Here is a tiny trained network, its code and every weight. The questions are about switching its units off for an input and a target symbol, where a switched-off unit gives its printed mean instead of its output.

import numpy as np


def w(rows, s, z=0):
    codes = np.array(rows[::2]) - 128.0
    scale = np.full(codes.shape[1], s)
    scale[-1] = z or s
    return codes * scale


def norm(h):
    return h / np.sqrt((h * h).mean(-1, keepdims=True) + 1e-5)


def f(y):
    return np.maximum(y, 0)


def softmax(a):
    e = np.exp(a - a.max(-1, keepdims=True))
    return e / e.sum(-1, keepdims=True)


def log_softmax(a):
    a = a - a.max(-1, keepdims=True)
    return a - np.log(np.exp(a).sum(-1, keepdims=True))


def net(x, mask):
    ids = ['βδλμξω'.index(c) for c in x.split()]
    T = len(ids)
    res = E[ids] + P[:T]
    q, k, v = (norm(res) @ M[0].T for M in (Q, K, V))
    z = softmax(np.where(np.tri(T) > 0, q @ k.T / 4**0.5, -1e9)) @ v
    res = res + np.where(mask[0], z, O[0][:, -1]) @ O[0][:, :-1]
    y = f(norm(res) @ A[0][:, :-1].T + A[0][:, -1])
    res = res + np.where(mask[1:25], y, B[0][:, -1]) @ B[0][:, :-1]
    return log_softmax(norm(res)[-1] @ U[:, :-1].T + U[:, -1])


Q, K, V, O, A, B = {}, {}, {}, {}, {}, {}
E = w([
[89,115,75,137],'β',
[79,109,105,148],'δ',
[109,126,103,71],'λ',
[88,171,219,3],'μ',
[70,164,121,124],'ξ',
[106,118,154,51],'ω',
],0.011)
P = w([
[209,141,140,161],'0',
[123,190,73,138],'1',
[78,157,222,194],'2',
[2,144,118,163],'3',
[125,223,67,140],'4',
[103,151,221,193],'5',
[46,110,75,161],'6',
[114,253,72,143],'7',
],0.0082)
Q[0] = w([
[136,51,246,223],'H0',
[203,221,18,71],'H0',
[196,18,4,93],'H0',
[236,253,122,174],'H0',
],0.0059)
K[0] = w([
[69,164,131,152],'H0',
[203,72,121,127],'H0',
[115,64,115,118],'H0',
[251,163,85,156],'H0',
],0.016)
V[0] = w([
[164,214,184,173],'H0',
[125,228,181,183],'H0',
[213,14,118,146],'H0',
[95,2,244,103],'H0',
],0.0061)
O[0] = w([
[192,75,113,138,156],'H0',
[254,103,85,78,177],'H0',
[48,135,191,140,1],'H0',
[23,109,62,57,131],'H0',
],0.008,0.0041)
A[0] = w([
[105,70,153,100,101],'N0',
[120,107,59,123,111],'N1',
[110,172,161,93,89],'N2',
[24,102,101,84,110],'N3',
[148,150,94,148,183],'N4',
[206,124,118,174,74],'N5',
[112,169,162,97,95],'N6',
[143,164,89,152,158],'N7',
[24,122,197,145,198],'N8',
[167,122,148,56,144],'N9',
[60,111,133,99,14],'N10',
[155,9,208,193,177],'N11',
[93,144,133,186,73],'N12',
[135,73,190,118,119],'N13',
[206,98,155,127,181],'N14',
[130,194,104,123,219],'N15',
[130,60,162,115,110],'N16',
[181,135,109,129,3],'N17',
[130,120,157,70,120],'N18',
[158,66,120,203,81],'N19',
[101,211,98,153,214],'N20',
[133,85,187,146,52],'N21',
[205,131,156,187,184],'N22',
[109,127,168,87,63],'N23',
],0.011,0.0036)
B[0] = w([
[72,121,84,198,154],'N0',
[129,151,161,156,197],'N1',
[133,89,104,189,178],'N2',
[197,170,93,255,255],'N3',
[126,103,145,66,187],'N4',
[119,211,165,137,175],'N5',
[143,93,100,166,174],'N6',
[101,96,130,70,188],'N7',
[80,167,158,6,197],'N8',
[121,105,106,167,218],'N9',
[120,152,67,178,169],'N10',
[97,48,73,66,159],'N11',
[156,85,162,100,149],'N12',
[105,180,160,104,150],'N13',
[99,201,90,86,192],'N14',
[114,63,162,132,231],'N15',
[109,252,112,216,142],'N16',
[130,151,164,62,145],'N17',
[105,106,121,150,193],'N18',
[131,66,166,215,157],'N19',
[149,108,108,176,235],'N20',
[87,142,117,121,133],'N21',
[172,170,135,139,198],'N22',
[134,104,105,132,163],'N23',
],0.0072,0.0065)
U = w([
[177,136,253,234,16],'β',
[186,30,134,156,170],'δ',
[146,74,31,53,85],'λ',
[23,127,190,102,250],'μ',
[171,251,130,84,157],'ξ',
[57,205,51,211,101],'ω',
],0.0082,0.0018)

Each question gives the input, a string of symbols that net reads in full, and the target symbol t.
The units are the heads (4 rows each of Q, K, V and O) and the neurons (one row each of A and B). Each row of codes is followed by its name. A weight is (code - 128) times the scale printed after its matrix; where a second scale follows, it is the last column's (O, A, B and U).
mask holds one flag per unit, heads first, then neurons. A switched-off unit (its flag False) gives its mean, the last column of its rows in O or B, instead of its output. The means were averaged over made-up inputs and are rounded, as every weight is.
A unit's drop is (log p(t) with every unit on - log p(t) with that unit switched off) / (log p(t) with every unit on - log p(t) with every unit switched off).
The circuit of an input: a set's keep is (log p(t) with only the set's units on - log p(t) with every unit switched off) / (log p(t) with every unit on - log p(t) with every unit switched off). Starting from the 12 units with the biggest drops (on a tie, the unit counted first), units are removed one at a time, each time the one whose removal leaves the highest keep (on an exact tie, the one counted first), for as long as the keep stays at least 0.8.
circuit, biggest first: the units of the circuit, biggest drop first
unit that matters most: the unit with the biggest drop
top k neurons: the k neurons with the biggest drops, biggest first
drop of u: that unit's drop, to one decimal
input ξ ξ ω ω λ β, target ξ: circuit, biggest first -> (H0; N5; N14; N3)
input λ ω δ, target δ: circuit, biggest first -> (N11; N12)
input λ ω μ λ λ, target μ: circuit, biggest first -> (H0; N3; N8)
input β δ β, target β: unit that matters most -> N19
input μ μ μ ω λ β ξ β, target λ: top 2 neurons -> (N3; N7)
input λ δ β β ω ξ, target ξ: circuit, biggest first -> (H0; N14; N3)
input ω β ω ω δ δ, target δ: circuit, biggest first -> (N19; N11)
input λ ω δ β ω ω ω ξ, target μ: circuit, biggest first -> (H0; N3; N8; N15)
input δ λ μ ω μ ω μ ξ, target δ: top 3 neurons -> (N15; N20; N3)
input δ λ ξ μ ω δ, target ξ: top 2 neurons -> (N5; N14)
input μ ω β ω λ β, target β: top 3 neurons -> (N5; N1; N19)
input β δ ξ μ β μ, target ξ: top 3 neurons -> (N14; N3; N20)
input β ξ β ξ, target δ: drop of N20 -> 0.3
input μ ω δ δ β δ μ μ, target λ: drop of N3 -> 0.4
input β ω β β ξ ω β ξ, target β: drop of H0 -> 1.2
